Here is a tiny trained network, its code and every weight. The questions are about switching its units off for an input and a class, where a switched-off unit gives its printed mean instead of its output.

import numpy as np


def w(rows, s, z=0):
    codes = np.array(rows[::2]) - 128.0
    scale = np.full(codes.shape[1], s)
    scale[-1] = z or s
    return codes * scale


def norm(h):
    return h / np.sqrt((h * h).mean(-1, keepdims=True) + 1e-5)


def f(y):
    return np.maximum(y, 0)


def log_softmax(a):
    a = a - a.max(-1, keepdims=True)
    return a - np.log(np.exp(a).sum(-1, keepdims=True))


def net(x, mask):
    res = np.array(x, float).reshape(1, 4) / 4 @ E
    u = 0
    for l in range(2):
        y = f(norm(res) @ A[l][:, :-1].T + A[l][:, -1])
        res = res + np.where(mask[u : u + 12], y, B[l][:, -1]) @ B[l][:, :-1]
        u += 12
    return log_softmax(norm(res)[-1] @ U[:, :-1].T + U[:, -1])


A, B = {}, {}
E = w([
[176,137,150,62,107,64,226,110,105],'x0',
[137,109,167,160,153,134,138,140,125],'x1',
[161,61,91,119,191,187,149,2,127],'x2',
[232,161,145,146,62,189,27,70,43],'x3',
],0.0083)
A[0] = w([
[72,122,49,167,125,103,117,153,153,6],'L0N0',
[44,175,127,146,132,97,184,136,127,212],'L0N1',
[194,75,66,181,100,167,181,99,176,82],'L0N2',
[81,105,50,137,219,105,175,82,116,95],'L0N3',
[93,157,67,162,95,163,94,103,142,198],'L0N4',
[183,137,120,205,87,78,246,110,153,131],'L0N5',
[175,91,169,178,51,145,61,199,119,135],'L0N6',
[42,164,143,115,194,96,167,254,230,249],'L0N7',
[81,117,45,141,90,104,128,120,76,221],'L0N8',
[120,86,47,105,218,171,189,149,176,50],'L0N9',
[111,48,57,187,161,95,170,116,159,46],'L0N10',
[141,76,134,132,153,191,113,28,98,65],'L0N11',
],0.0082,0.0017)
B[0] = w([
[122,81,138,192,104,137,115,149,142,161],'L0N0',
[191,77,179,146,160,171,182,2,109,186],'L0N1',
[95,81,77,103,101,77,116,125,141,170],'L0N2',
[158,169,160,66,158,60,80,156,143,196],'L0N3',
[97,98,181,143,145,157,128,154,163,165],'L0N4',
[150,185,85,32,100,111,116,87,66,173],'L0N5',
[78,140,160,90,131,126,117,116,117,186],'L0N6',
[112,94,38,163,90,161,116,78,123,254],'L0N7',
[139,131,164,172,173,143,111,78,82,151],'L0N8',
[164,196,152,110,135,123,95,223,141,198],'L0N9',
[114,183,152,140,150,108,52,161,127,181],'L0N10',
[117,103,101,183,126,132,149,108,137,203],'L0N11',
],0.0085,0.011)
A[1] = w([
[151,208,166,84,89,125,212,129,80,145],'L1N0',
[119,145,104,114,85,41,166,126,194,186],'L1N1',
[64,195,182,116,135,152,70,157,176,115],'L1N2',
[159,111,72,122,98,126,207,55,122,2],'L1N3',
[153,76,175,140,191,142,62,98,156,61],'L1N4',
[82,130,113,49,140,68,193,111,120,172],'L1N5',
[187,79,104,123,170,173,132,106,102,72],'L1N6',
[107,51,99,255,113,192,139,111,145,145],'L1N7',
[121,109,119,163,126,94,205,134,103,133],'L1N8',
[214,113,101,101,139,81,190,95,98,251],'L1N9',
[220,160,147,170,56,82,177,88,48,99],'L1N10',
[217,161,198,60,59,123,198,143,139,59],'L1N11',
],0.0087,0.0021)
B[1] = w([
[42,141,56,172,190,84,25,146,176,202],'L1N0',
[155,75,191,115,167,194,129,126,120,176],'L1N1',
[178,181,180,102,105,145,252,141,118,200],'L1N2',
[75,96,160,91,77,182,181,255,197,217],'L1N3',
[57,165,109,91,81,100,165,166,187,201],'L1N4',
[197,120,143,159,98,122,126,103,84,197],'L1N5',
[89,86,65,197,144,171,165,160,142,173],'L1N6',
[151,118,104,115,168,72,93,79,79,254],'L1N7',
[146,130,116,89,46,214,105,116,106,150],'L1N8',
[158,129,202,149,43,149,168,119,13,238],'L1N9',
[127,132,113,72,161,111,181,228,209,229],'L1N10',
[116,115,86,221,227,144,98,55,220,189],'L1N11',
],0.0081,0.0083)
U = w([
[57,56,52,201,112,159,43,4,120,217],'0',
[110,200,128,120,176,105,55,185,227,174],'1',
[166,65,113,107,19,197,218,178,133,147],'2',
[252,127,208,71,146,72,105,70,55,74],'3',
[81,212,253,128,26,176,88,108,42,3],'4',
],0.015,0.0022)

Each question gives the input, the list of numbers given to net, and the class t.
The units are the neurons (one row each of A and B). Each row of codes is followed by its name. A weight is (code - 128) times the scale printed after its matrix; where a second scale follows, it is the last column's (A, B and U).
mask holds one flag per neuron, layer by layer. A switched-off neuron (its flag False) gives its mean, the last column of its row in B, instead of its output. The means were averaged over made-up inputs and are rounded, as every weight is.
A unit's drop is (log p(t) with every unit on - log p(t) with that unit switched off) / (log p(t) with every unit on - log p(t) with every unit switched off).
The circuit of an input: a set's keep is (log p(t) with only the set's units on - log p(t) with every unit switched off) / (log p(t) with every unit on - log p(t) with every unit switched off). Starting from the 12 units with the biggest drops (on a tie, the unit counted first), units are removed one at a time, each time the one whose removal leaves the highest keep (on an exact tie, the one counted first), for as long as the keep stays at least 0.8.
units of the circuit, in order: the units of the circuit, biggest drop first
most important unit: the unit with the biggest drop
top k neurons: the k neurons with the biggest drops, biggest first
k most important neurons of layer l: the k neurons of layer l with the biggest drops, biggest first
drop of u: that unit's drop, to one decimal
input [1,0,7,0], class 3: 3 most important neurons of layer 0 -> [L0N3 L0N7 L0N2]
input [-1,5,-2,-4], class 0: units of the circuit, in order -> [L0N7]
input [-8,3,4,0], class 1: top 2 neurons -> [L0N7 L0N1]
input [1,-8,7,5], class 2: top 4 neurons -> [L1N3 L0N7 L1N0 L0N10]
input [1,3,-7,5], class 1: 3 most important neurons of layer 1 -> [L1N9 L1N0 L1N11]
input [-6,3,-7,1], class 4: 3 most important neurons of layer 0 -> [L0N6 L0N11 L0N2]
input [3,3,-8,-1], class 2: top 2 neurons -> [L0N7 L0N9]
input [0,7,0,-2], class 0: 2 most important neurons of layer 1 -> [L1N2 L1N10]
input [1,0,-2,7], class 1: 2 most important neurons of layer 1 -> [L1N9 L1N10]
input [-7,8,-1,5], class 4: top 2 neurons -> [L0N7 L0N6]
input [-7,1,8,0], class 1: top 3 neurons -> [L0N7 L0N3 L0N9]
input [-1,-3,-1,1], class 4: 2 most important neurons of layer 1 -> [L1N10 L1N3]
input [0,3,1,5], class 0: top 3 neurons -> [L0N9 L0N3 L0N5]
input [-7,-5,3,-7], class 1: units of the circuit, in order -> [L0N9]
input [1,-6,-8,4], class 1: top 4 neurons -> [L1N9 L0N7 L1N0 L0N10]
input [2,7,-2,-8], class 2: top 2 neurons -> [L0N7 L1N3]
input [-1,-5,7,-8], class 1: top 2 neurons -> [L0N10 L0N9]
input [-7,7,-4,1], class 4: top 3 neurons -> [L0N6 L1N2 L0N11]
input [-1,2,-8,-7], class 0: top 2 neurons -> [L0N7 L1N7]
input [-8,-4,-7,2], class 4: most important unit -> L1N2
input [8,-2,3,-8], class 3: drop of L0N3 -> 0.5
